Below is a small trained network, with its code and all its weights. Each question gives an input and a class and asks what happens when units are switched off, that is, made to give their printed mean instead of their output.

import numpy as np


def w(rows, s, z=0):
    codes = np.array(rows[::2]) - 128.0
    scale = np.full(codes.shape[1], s)
    scale[-1] = z or s
    return codes * scale


def norm(h):
    return h / np.sqrt((h * h).mean(-1, keepdims=True) + 1e-5)


def f(y):
    return y / 2 * (1 + np.tanh(0.7978845608 * (y + 0.044715 * y**3)))


def log_softmax(a):
    a = a - a.max(-1, keepdims=True)
    return a - np.log(np.exp(a).sum(-1, keepdims=True))


def net(x, mask):
    res = np.array(x, float).reshape(1, 8) / 4 @ E
    u = 0
    for l in range(3):
        y = f(norm(res) @ A[l][:, :-1].T + A[l][:, -1])
        res = res + np.where(mask[u : u + 4], y, B[l][:, -1]) @ B[l][:, :-1]
        u += 4
    return log_softmax(norm(res)[-1] @ U[:, :-1].T + U[:, -1])


A, B = {}, {}
E = w([
[128,123,131,128,129,128,125,128,130,131],'x0',
[96,58,74,141,187,96,150,134,254,45],'x1',
[151,197,129,5,130,118,2,55,176,109],'x2',
[129,125,125,126,126,131,127,129,126,126],'x3',
[153,63,232,101,75,177,208,66,169,84],'x4',
[127,128,129,131,134,123,132,124,127,133],'x5',
[134,128,126,125,129,132,126,130,126,123],'x6',
[127,130,130,131,130,131,129,130,127,127],'x7',
],0.005)
A[0] = w([
[174,103,252,141,79,150,186,109,91,148,96],'0.n1',
[114,100,77,217,84,169,184,130,123,60,196],'0.n2',
[138,122,121,163,96,144,120,138,133,123,1],'0.n3',
[210,31,239,221,91,212,229,82,99,82,49],'0.n4',
],0.0028,0.0048)
B[0] = w([
[65,143,161,112,61,163,190,135,131,113,169],'0.n1',
[137,110,113,133,178,125,133,166,109,141,251],'0.n2',
[105,147,159,16,62,137,104,2,174,78,54],'0.n3',
[11,164,105,32,94,94,171,149,136,182,202],'0.n4',
],0.0055,0.0022)
A[1] = w([
[145,219,176,80,52,139,49,57,32,166,125],'1.n1',
[149,107,212,80,95,156,114,37,200,80,62],'1.n2',
[144,151,169,195,86,166,149,148,2,189,46],'1.n3',
[146,148,208,101,57,172,160,57,90,161,2],'1.n4',
],0.0056,0.0028)
B[1] = w([
[150,81,137,81,204,192,165,228,156,166,254],'1.n1',
[177,107,97,208,194,135,113,50,103,48,190],'1.n2',
[185,151,96,187,71,21,41,2,144,112,184],'1.n3',
[41,180,153,137,148,168,164,139,76,38,176],'1.n4',
],0.0075,0.0067)
A[2] = w([
[131,184,91,48,164,120,37,82,201,79,111],'2.n1',
[53,203,149,121,32,99,149,95,3,165,129],'2.n2',
[81,45,209,111,81,178,240,118,200,100,3],'2.n3',
[128,158,165,25,98,207,125,90,158,68,41],'2.n4',
],0.0053,0.0035)
B[2] = w([
[53,158,142,107,2,111,141,112,117,152,251],'2.n1',
[130,194,148,154,50,198,126,123,81,104,188],'2.n2',
[196,105,151,59,83,81,123,115,148,209,233],'2.n3',
[115,118,135,188,203,119,122,140,103,83,168],'2.n4',
],0.0083,0.0031)
U = w([
[193,173,95,209,82,68,59,110,79,174,130],'0',
[87,93,69,203,228,84,137,200,145,126,88],'1',
[117,172,191,145,7,175,186,116,74,123,87],'2',
[146,48,158,80,104,81,204,139,179,179,253],'3',
[158,158,109,49,175,170,67,224,131,219,106],'4',
[41,169,75,74,47,73,65,127,183,140,159],'5',
[150,136,194,90,207,223,144,136,84,69,125],'6',
[119,88,121,140,125,111,111,31,177,30,93],'7',
],0.013,0.0012)

Each question gives the input, the list of numbers given to net, and the class t.
The units are the neurons (one row each of A and B). Each row of codes is followed by its name. A weight is (code - 128) times the scale printed after its matrix; where a second scale follows, it is the last column's (A, B and U).
mask holds one flag per neuron, layer by layer. A switched-off neuron (its flag False) gives its mean, the last column of its row in B, instead of its output. The means were averaged over made-up inputs and are rounded, as every weight is.
A unit's drop is (log p(t) with every unit on - log p(t) with that unit switched off) / (log p(t) with every unit on - log p(t) with every unit switched off).
most important unit: the unit with the biggest drop
k most important neurons: the k neurons with the biggest drops, biggest first
top k neurons in layer l: the k neurons of layer l with the biggest drops, biggest first
drop when u is switched off: that unit's drop, to one decimal
input [-5,0,-1,6,1,-1,8,-7], class 2: top neuron in layer 2 => [2.n2]
input [-2,-7,0,6,0,1,3,-7], class 0: 4 most important neurons => [1.n3; 0.n4; 2.n1; 1.n1]
input [5,6,2,-6,-8,-4,-2,-8], class 5: 2 most important neurons => [1.n1; 2.n1]
input [3,8,-6,4,1,-3,5,-5], class 3: top 2 neurons in layer 2 => [2.n3; 2.n4]
input [-8,-5,7,6,1,-1,-4,-5], class 6: top 2 neurons in layer 1 => [1.n4; 1.n2]
input [5,6,-8,1,2,7,-1,-8], class 3: 2 most important neurons => [2.n3; 1.n2]
input [1,0,-4,1,1,-3,-1,-1], class 2: 2 most important neurons => [1.n1; 0.n4]
input [4,-2,8,8,5,0,-2,-5], class 6: top 2 neurons in layer 1 => [1.n1; 1.n3]
input [-3,-1,6,1,1,3,-3,4], class 6: top 2 neurons in layer 0 => [0.n2; 0.n4]
input [-1,-6,2,2,7,0,0,0], class 6: top 2 neurons in layer 2 => [2.n1; 2.n4]
input [-1,-1,-7,5,-8,-8,-7,4], class 0: top 2 neurons in layer 1 => [1.n1; 1.n3]
input [-8,-8,8,1,3,2,5,-8], class 6: top 2 neurons in layer 1 => [1.n1; 1.n4]
input [5,-4,-8,7,0,-5,-4,-7], class 0: top 2 neurons in layer 1 => [1.n3; 1.n4]
input [1,-2,-6,-5,-1,-5,-1,0], class 0: top 2 neurons in layer 1 => [1.n3; 1.n4]
input [-6,8,5,2,-6,-5,1,6], class 5: most important unit => 2.n1
input [2,-2,-6,0,-6,-6,1,-5], class 0: drop when 2.n4 is switched off => 0.0
input [-7,-4,-3,8,-1,6,-7,-3], class 0: drop when 1.n3 is switched off => 2.1
input [4,-5,5,2,4,7,0,1], class 6: drop when 1.n1 is switched off => 0.1
input [7,-8,4,-6,8,7,0,-6], class 6: drop when 1.n1 is switched off => 0.3
